Below are the code and all the weights of a small trained network. Each question names an input and a class and asks about switching units off, where a switched-off unit gives its printed mean instead of its output.

import numpy as np


def w(rows, s, z=0):
    codes = np.array(rows[::2]) - 128.0
    scale = np.full(codes.shape[1], s)
    scale[-1] = z or s
    return codes * scale


def norm(h):
    return h / np.sqrt((h * h).mean(-1, keepdims=True) + 1e-5)


def f(y):
    return y / 2 * (1 + np.tanh(0.7978845608 * (y + 0.044715 * y**3)))


def log_softmax(a):
    a = a - a.max(-1, keepdims=True)
    return a - np.log(np.exp(a).sum(-1, keepdims=True))


def net(x, mask):
    res = np.array(x, float).reshape(1, 5) / 4 @ E
    u = 0
    for l in range(3):
        y = f(norm(res) @ A[l][:, :-1].T + A[l][:, -1])
        res = res + np.where(mask[u : u + 16], y, B[l][:, -1]) @ B[l][:, :-1]
        u += 16
    return log_softmax(norm(res)[-1] @ U[:, :-1].T + U[:, -1])


A, B = {}, {}
E = w([
[57,214,201,119,151,107,4,144,105],'x0',
[69,145,13,235,80,139,110,200,92],'x1',
[72,206,107,84,89,208,165,96,218],'x2',
[25,61,126,113,221,150,162,164,160],'x3',
[202,72,130,52,109,217,82,254,132],'x4',
],0.0036)
A[0] = w([
[66,158,152,83,123,110,6,115,126,2],'L0N1',
[208,91,166,182,214,99,98,169,11,158],'L0N2',
[76,147,109,197,125,82,139,45,158,79],'L0N3',
[198,195,138,122,52,119,122,98,77,70],'L0N4',
[105,164,98,88,114,176,135,83,154,57],'L0N5',
[157,100,73,123,124,230,39,170,139,129],'L0N6',
[192,181,118,160,26,97,115,141,127,42],'L0N7',
[100,194,116,114,132,213,163,122,184,98],'L0N8',
[110,188,131,100,73,165,127,179,221,108],'L0N9',
[111,143,27,187,142,140,171,186,107,101],'L0N10',
[46,99,93,109,244,146,158,168,127,99],'L0N11',
[138,206,131,101,87,189,142,92,156,48],'L0N12',
[65,159,140,149,114,96,172,68,71,87],'L0N13',
[94,173,126,255,125,197,111,177,92,86],'L0N14',
[74,194,67,163,110,133,94,176,92,14],'L0N15',
[123,178,128,117,73,226,117,72,117,69],'L0N16',
],0.0058,0.0029)
B[0] = w([
[117,155,146,96,120,58,195,222,168,169],'L0N1',
[75,212,113,215,125,200,195,151,49,253],'L0N2',
[111,145,82,84,199,111,35,129,123,186],'L0N3',
[113,68,172,179,196,146,35,176,240,183],'L0N4',
[156,120,154,159,146,152,167,165,76,139],'L0N5',
[75,113,55,100,161,104,57,61,96,214],'L0N6',
[164,108,168,180,122,145,80,129,213,174],'L0N7',
[188,172,141,224,137,150,153,160,24,182],'L0N8',
[115,132,109,168,169,146,136,170,53,189],'L0N9',
[142,119,193,68,43,94,152,44,160,213],'L0N10',
[158,104,166,254,93,186,27,143,214,219],'L0N11',
[69,111,136,200,139,90,139,103,78,159],'L0N12',
[195,121,63,101,177,196,103,167,94,165],'L0N13',
[55,143,167,50,33,78,156,62,196,199],'L0N14',
[143,104,157,101,79,153,182,91,123,175],'L0N15',
[145,115,127,178,158,179,154,175,95,157],'L0N16',
],0.0049,0.0039)
A[1] = w([
[76,193,73,84,152,67,130,182,162,193],'L1N1',
[174,113,37,151,120,151,110,47,159,156],'L1N2',
[182,98,80,142,125,121,193,105,168,25],'L1N3',
[211,106,68,144,106,108,159,116,145,103],'L1N4',
[149,67,67,153,138,130,196,141,198,87],'L1N5',
[105,111,44,147,129,84,64,107,120,21],'L1N6',
[102,130,98,68,109,64,98,132,124,151],'L1N7',
[143,119,133,122,137,128,89,83,70,144],'L1N8',
[121,115,218,74,175,126,152,147,136,67],'L1N9',
[179,91,253,102,183,168,119,119,58,118],'L1N10',
[108,160,143,126,145,103,150,164,91,55],'L1N11',
[143,93,103,32,127,169,52,166,54,85],'L1N12',
[111,116,143,180,151,142,116,141,218,44],'L1N13',
[91,176,157,134,109,65,76,214,189,6],'L1N14',
[135,128,187,92,152,87,189,131,99,139],'L1N15',
[162,129,224,94,239,148,151,87,127,168],'L1N16',
],0.0058,0.0015)
B[1] = w([
[252,100,149,71,127,80,104,168,92,170],'L1N1',
[126,105,153,59,187,126,105,115,86,244],'L1N2',
[101,152,206,88,140,113,51,121,51,174],'L1N3',
[22,104,251,114,137,135,83,185,94,184],'L1N4',
[100,140,235,90,185,92,125,133,85,203],'L1N5',
[160,146,43,120,143,105,146,105,207,154],'L1N6',
[140,134,136,82,151,121,182,174,145,130],'L1N7',
[79,157,66,151,148,207,141,175,154,149],'L1N8',
[126,175,135,139,38,172,144,77,114,146],'L1N9',
[113,122,43,161,98,95,178,96,207,243],'L1N10',
[175,166,166,120,51,127,212,175,119,140],'L1N11',
[78,127,27,116,188,92,94,84,93,175],'L1N12',
[203,86,167,146,146,185,74,188,150,202],'L1N13',
[188,72,205,68,153,176,170,100,117,212],'L1N14',
[51,122,120,92,66,193,112,178,158,136],'L1N15',
[91,148,54,118,25,129,122,74,159,251],'L1N16',
],0.004,0.0025)
A[2] = w([
[106,181,139,175,163,131,195,169,79,148],'L2N1',
[103,107,192,110,119,126,149,123,121,82],'L2N2',
[77,148,93,198,98,93,160,198,99,126],'L2N3',
[163,109,129,154,76,45,81,108,119,224],'L2N4',
[155,136,185,78,102,98,122,195,121,10],'L2N5',
[98,82,133,109,150,156,91,126,61,178],'L2N6',
[144,54,74,113,107,150,117,203,126,72],'L2N7',
[189,102,133,178,99,146,49,86,155,31],'L2N8',
[136,91,163,182,167,179,93,145,237,82],'L2N9',
[102,101,85,119,59,124,121,99,126,52],'L2N10',
[101,124,242,66,169,90,144,190,119,126],'L2N11',
[116,144,106,72,33,127,156,77,158,134],'L2N12',
[128,166,1,75,243,69,105,117,109,116],'L2N13',
[91,81,188,86,164,92,176,119,65,96],'L2N14',
[232,110,117,149,107,120,79,126,150,41],'L2N15',
[112,158,91,100,35,95,129,110,162,99],'L2N16',
],0.0065,0.0014)
B[2] = w([
[206,97,102,156,103,196,175,141,81,198],'L2N1',
[171,173,128,115,125,87,118,150,141,153],'L2N2',
[189,90,58,124,118,149,200,51,144,204],'L2N3',
[85,100,121,119,149,178,164,152,163,172],'L2N4',
[165,139,166,70,155,97,112,166,129,146],'L2N5',
[169,229,153,78,124,67,139,131,160,195],'L2N6',
[71,169,117,158,194,112,88,56,178,154],'L2N7',
[57,105,205,196,167,113,77,138,133,198],'L2N8',
[38,107,195,240,132,50,94,133,90,255],'L2N9',
[130,154,197,95,114,74,182,135,205,169],'L2N10',
[190,149,210,83,106,141,144,133,47,192],'L2N11',
[139,3,88,97,90,91,136,112,182,217],'L2N12',
[112,139,62,50,177,148,36,179,139,206],'L2N13',
[181,188,161,102,91,120,90,211,166,167],'L2N14',
[41,105,152,148,154,125,124,116,106,146],'L2N15',
[152,66,151,96,124,99,175,94,157,190],'L2N16',
],0.0051,0.0038)
U = w([
[53,65,204,254,167,95,36,144,146,235],'0',
[120,25,94,68,42,75,161,83,216,159],'1',
[115,142,2,61,230,113,21,151,125,171],'2',
[184,124,60,219,108,178,188,140,53,71],'3',
[197,145,227,50,113,91,105,198,82,4],'4',
],0.0084,0.00028)

Each question gives the input, the list of numbers given to net, and the class t.
The units are the neurons (one row each of A and B). Each row of codes is followed by its name. A weight is (code - 128) times the scale printed after its matrix; where a second scale follows, it is the last column's (A, B and U).
mask holds one flag per neuron, layer by layer. A switched-off neuron (its flag False) gives its mean, the last column of its row in B, instead of its output. The means were averaged over made-up inputs and are rounded, as every weight is.
A unit's drop is (log p(t) with every unit on - log p(t) with that unit switched off) / (log p(t) with every unit on - log p(t) with every unit switched off).
The circuit of an input: a set's keep is (log p(t) with only the set's units on - log p(t) with every unit switched off) / (log p(t) with every unit on - log p(t) with every unit switched off). Starting from the 12 units with the biggest drops (on a tie, the unit counted first), units are removed one at a time, each time the one whose removal leaves the highest keep (on an exact tie, the one counted first), for as long as the keep stays at least 0.8.
circuit, biggest first: the units of the circuit, biggest drop first
unit that matters most: the unit with the biggest drop
top k neurons: the k neurons with the biggest drops, biggest first
input [-5,2,3,1,3], class 4: unit that matters most : L0N2
input [5,3,8,3,-8], class 2: circuit, biggest first : (L0N3 L0N13)
input [-8,-5,1,-7,0], class 4: circuit, biggest first : (L1N4 L1N3)
input [-8,-3,-5,7,-2], class 4: circuit, biggest first : (L1N5 L2N14)
input [4,2,-6,1,8], class 2: circuit, biggest first : (L0N6 L1N12)
input [4,-4,0,-2,5], class 2: top 3 neurons : (L1N12 L0N6 L0N10)
input [-2,-6,7,4,8], class 2: circuit, biggest first : (L0N10 L1N12 L0N6 L0N9)
input [-3,1,5,4,6], class 2: circuit, biggest first : (L0N6 L1N12)
input [4,-3,-5,-4,6], class 2: circuit, biggest first : (L1N12 L0N11 L2N13)
input [5,6,5,-4,7], class 2: top 3 neurons : (L0N6 L0N9 L1N12)
input [-3,-3,7,-3,6], class 3: circuit, biggest first : (L0N8 L0N9)
input [-1,6,3,0,-7], class 2: top 2 neurons : (L0N3 L0N13)
input [-4,6,3,5,-7], class 2: circuit, biggest first : (L0N3 L2N13)
input [-7,2,7,4,-3], class 3: circuit, biggest first : (L0N8)
input [-4,4,0,-8,-7], class 0: top 3 neurons : (L0N7 L0N4 L0N6)
input [-1,1,7,5,-3], class 3: circuit, biggest first : (L0N8 L2N1)
input [0,4,6,5,-7], class 2: top 2 neurons : (L0N3 L0N2)
input [6,6,-5,-4,-1], class 1: top 2 neurons : (L0N14 L0N15)
input [-6,-7,-6,-5,7], class 1: top 3 neurons : (L0N11 L1N10 L0N13)
input [7,-8,2,-2,2], class 1: top neuron : (L1N16)
input [8,2,6,5,-7], class 4: top 2 neurons : (L0N1 L0N6)
input [6,-6,0,-2,-6], class 1: top 2 neurons : (L1N16 L0N6)
